Here is a tiny trained network, its code and every weight. The questions are about switching its units off for an input and a target symbol, where a switched-off unit gives its printed mean instead of its output.

import numpy as np


def w(rows, s, z=0):
    codes = np.array(rows[::2]) - 128.0
    scale = np.full(codes.shape[1], s)
    scale[-1] = z or s
    return codes * scale


def norm(h):
    return h / np.sqrt((h * h).mean(-1, keepdims=True) + 1e-5)


def softmax(a):
    e = np.exp(a - a.max(-1, keepdims=True))
    return e / e.sum(-1, keepdims=True)


def log_softmax(a):
    a = a - a.max(-1, keepdims=True)
    return a - np.log(np.exp(a).sum(-1, keepdims=True))


def net(x, mask):
    ids = ['ΔΘΛΞΨαεζημτφω'.index(c) for c in x.split()]
    T = len(ids)
    res = E[ids] + P[:T]
    u = 0
    for l in range(3):
        r = norm(res)
        for j in range(2):
            rows = slice(2 * j, 2 * j + 2)
            q, k, v = (r @ M[l][rows].T for M in (Q, K, V))
            z = softmax(np.where(np.tri(T) > 0, q @ k.T / 2**0.5, -1e9)) @ v
            o = O[l][rows]
            res = res + np.where(mask[u + j], z, o[:, -1]) @ o[:, :-1]
        u += 2
    return log_softmax(norm(res)[-1] @ U[:, :-1].T + U[:, -1])


Q, K, V, O = {}, {}, {}, {}
E = w([
[135,149,141,141,139,103,181,171,45,119,62,145],'Δ',
[143,174,152,95,147,89,106,118,74,81,103,138],'Θ',
[124,189,167,174,73,134,101,100,88,150,107,147],'Λ',
[116,104,204,84,193,163,79,201,125,108,176,139],'Ξ',
[132,36,81,135,41,154,172,127,215,207,114,203],'Ψ',
[135,123,122,228,73,116,141,141,220,224,173,156],'α',
[75,81,95,146,89,96,201,117,76,100,53,190],'ε',
[161,111,124,173,118,165,140,59,189,78,17,110],'ζ',
[166,95,84,170,183,94,29,115,141,100,60,119],'η',
[106,148,67,113,146,165,90,96,114,123,208,172],'μ',
[102,96,123,79,142,143,152,128,166,223,51,136],'τ',
[204,60,156,112,127,211,109,53,6,207,152,85],'φ',
[226,216,171,138,178,195,174,115,148,133,149,169],'ω',
],0.022)
P = w([
[52,110,42,209,126,255,138,110,20,226,130,205],'0',
[100,169,53,146,119,166,111,160,56,219,95,96],'1',
[124,156,133,131,114,120,143,120,81,195,107,130],'2',
[149,181,69,99,23,165,140,178,161,156,114,126],'3',
[154,180,99,85,20,135,160,175,185,122,121,125],'4',
[157,160,155,156,149,92,206,198,134,95,120,113],'5',
[175,144,209,96,69,52,201,168,211,81,125,191],'6',
],0.0084)
Q[0] = w([
[164,120,140,242,109,161,127,106,181,146,87,110],'L0H0',
[175,107,45,148,107,70,108,141,32,102,88,156],'L0H0',
[131,220,134,123,147,150,123,110,81,56,96,167],'L0H1',
[146,51,132,40,152,113,100,177,88,122,6,120],'L0H1',
],0.027)
K[0] = w([
[163,85,136,235,115,181,88,124,205,158,66,126],'L0H0',
[153,92,48,161,85,78,95,154,25,96,113,185],'L0H0',
[108,225,180,168,143,109,161,108,112,38,86,91],'L0H1',
[151,6,120,51,182,119,144,136,102,69,70,84],'L0H1',
],0.024)
V[0] = w([
[166,61,47,146,69,143,140,152,43,115,146,72],'L0H0',
[70,80,249,96,142,176,82,238,195,55,150,93],'L0H0',
[107,71,77,34,252,178,191,75,131,186,113,107],'L0H1',
[143,213,76,102,146,225,95,104,144,207,138,216],'L0H1',
],0.012)
O[0] = w([
[144,111,244,101,76,108,153,95,159,98,133,195,157],'L0H0',
[53,85,36,71,139,126,213,234,63,11,134,47,8],'L0H0',
[20,161,163,98,180,130,184,11,215,156,178,56,107],'L0H1',
[147,158,3,147,232,113,95,82,77,190,180,93,229],'L0H1',
],0.0066,0.012)
Q[1] = w([
[51,175,165,164,25,136,168,129,85,183,3,108],'L1H0',
[110,142,163,97,123,128,165,190,150,188,247,82],'L1H0',
[165,200,97,161,201,75,137,101,212,18,252,184],'L1H1',
[81,79,90,164,101,100,127,143,184,164,103,60],'L1H1',
],0.016)
K[1] = w([
[80,172,112,77,96,128,151,73,109,83,60,175],'L1H0',
[99,114,144,130,190,140,158,161,134,213,144,123],'L1H0',
[174,108,95,249,125,91,111,114,209,76,155,96],'L1H1',
[113,113,64,98,161,125,147,98,133,172,86,176],'L1H1',
],0.019)
V[1] = w([
[154,177,105,61,109,40,175,103,117,100,52,137],'L1H0',
[33,77,127,205,222,218,91,57,7,63,35,203],'L1H0',
[126,233,111,110,90,236,239,104,60,141,125,145],'L1H1',
[120,166,138,150,149,45,130,198,178,182,247,178],'L1H1',
],0.015)
O[1] = w([
[124,153,47,159,100,103,91,138,208,235,156,179,56],'L1H0',
[188,141,1,148,64,119,115,250,48,97,131,143,254],'L1H0',
[191,97,119,133,79,38,109,135,29,108,158,76,177],'L1H1',
[105,208,46,93,92,80,114,164,125,42,55,187,202],'L1H1',
],0.0091,0.006)
Q[2] = w([
[91,133,137,105,85,151,93,144,110,155,106,110],'L2H0',
[150,124,162,117,155,126,120,113,171,94,114,158],'L2H0',
[135,182,181,31,163,183,150,135,100,136,183,115],'L2H1',
[93,108,120,128,49,149,255,90,94,194,74,159],'L2H1',
],0.027)
K[2] = w([
[133,111,147,102,132,150,124,149,136,146,165,154],'L2H0',
[147,128,121,115,119,97,118,143,187,122,158,127],'L2H0',
[123,197,211,92,187,155,171,53,106,112,137,117],'L2H1',
[71,89,130,129,44,113,253,105,94,221,88,127],'L2H1',
],0.027)
V[2] = w([
[76,96,110,155,162,146,126,125,47,115,186,146],'L2H0',
[183,133,173,97,132,77,123,143,223,70,183,125],'L2H0',
[145,75,170,131,165,96,166,134,251,106,98,167],'L2H1',
[117,90,45,187,126,141,132,146,85,178,123,111],'L2H1',
],0.02)
O[2] = w([
[149,154,78,136,150,118,66,144,95,131,97,138,123],'L2H0',
[103,196,95,108,165,163,195,10,161,169,180,135,4],'L2H0',
[168,168,98,147,122,109,68,183,67,124,99,143,31],'L2H1',
[112,202,148,126,69,115,181,126,135,142,122,177,226],'L2H1',
],0.012,0.018)
U = w([
[202,65,83,210,57,104,119,191,107,130,71,213,159],'Δ',
[73,156,235,137,103,80,196,77,218,101,77,192,125],'Θ',
[183,36,199,140,126,166,102,131,88,186,249,81,161],'Λ',
[83,128,101,201,213,255,107,173,125,168,156,200,192],'Ξ',
[198,125,172,61,211,105,63,107,161,17,82,194,94],'Ψ',
[120,101,117,169,128,119,124,110,111,96,113,137,51],'α',
[77,91,110,60,116,161,181,205,72,76,153,103,254],'ε',
[101,145,131,139,114,145,98,131,108,124,139,129,66],'ζ',
[115,169,134,138,90,155,92,131,110,111,145,105,73],'η',
[26,121,64,142,98,42,40,66,105,78,238,188,158],'μ',
[110,122,111,158,100,132,108,115,118,113,139,121,71],'τ',
[56,117,99,116,136,72,112,149,142,224,59,60,156],'φ',
[211,186,107,186,171,34,215,103,78,126,143,90,70],'ω',
],0.0076,0.0044)

Each question gives the input, a string of symbols that net reads in full, and the target symbol t.
The units are the heads (2 rows each of Q, K, V and O). Each row of codes is followed by its name. A weight is (code - 128) times the scale printed after its matrix; where a second scale follows, it is the last column's (O and U).
mask holds one flag per head, layer by layer. A switched-off head (its flag False) gives its mean, the last column of its rows in O, instead of its output. The means were averaged over made-up inputs and are rounded, as every weight is.
A unit's drop is (log p(t) with every unit on - log p(t) with that unit switched off) / (log p(t) with every unit on - log p(t) with every unit switched off).
The circuit of an input: a set's keep is (log p(t) with only the set's units on - log p(t) with every unit switched off) / (log p(t) with every unit on - log p(t) with every unit switched off). Starting from all 6 units, units are removed one at a time, each time the one whose removal leaves the highest keep (on an exact tie, the one counted first), for as long as the keep stays at least 0.8.
units of the circuit, in order: the units of the circuit, biggest drop first
most important unit: the unit with the biggest drop
which heads matter: for each layer, one digit per head in row order, 1 if its drop is at least 0.15 and else 0, layers parted by /
drop when u is switched off: that unit's drop, to one decimal
input Λ α ζ μ, target Λ: most important unit -> L0H1
input η φ α ω ω μ, target Ψ: which heads matter -> 00 / 11 / 01
input Ψ ζ Θ τ, target φ: which heads matter -> 01 / 10 / 01
input ω τ μ μ ω, target ω: units of the circuit, in order -> L0H1, L2H1, L1H1
input η ε ε, target Θ: which heads matter -> 11 / 10 / 10
input Ξ ω α Δ Δ Θ τ, target φ: units of the circuit, in order -> L0H1, L0H0
input φ μ η Ξ Ψ η, target Θ: units of the circuit, in order -> L2H0, L0H1
input Ψ ζ ζ, target Θ: units of the circuit, in order -> L0H0, L2H0
input μ η μ ω, target Ξ: which heads matter -> 00 / 01 / 00
input ω Λ μ α ω, target Ψ: units of the circuit, in order -> L1H0, L2H1
input ω ε Δ ζ α ζ, target Θ: which heads matter -> 01 / 00 / 10
input ε ε α η ω, target Ξ: which heads matter -> 01 / 01 / 01
input α η μ α η, target Θ: which heads matter -> 00 / 00 / 10
input ω ω Θ α Λ α, target Θ: which heads matter -> 00 / 10 / 00
input φ Ψ α Δ α, target Θ: which heads matter -> 00 / 11 / 10
input Θ τ Λ φ Δ Θ, target Θ: which heads matter -> 00 / 00 / 00
input Δ φ Ψ η Ξ Δ, target Θ: which heads matter -> 01 / 10 / 10
input ω η ζ μ, target Λ: units of the circuit, in order -> L1H1
input Ψ φ α ω μ ω, target Ψ: which heads matter -> 00 / 11 / 01
input Ψ Ξ Λ φ ω ω Ψ, target Θ: most important unit -> L0H1
input Ψ φ μ φ τ Ξ μ, target μ: which heads matter -> 11 / 00 / 01
input ω α Δ Ξ μ, target Ψ: drop when L1H1 is switched off -> 0.4
input μ Δ ω, target ω: drop when L1H1 is switched off -> 0.2
input Ψ Δ ε ε Δ φ Ξ, target ε: drop when L0H0 is switched off -> 1.2
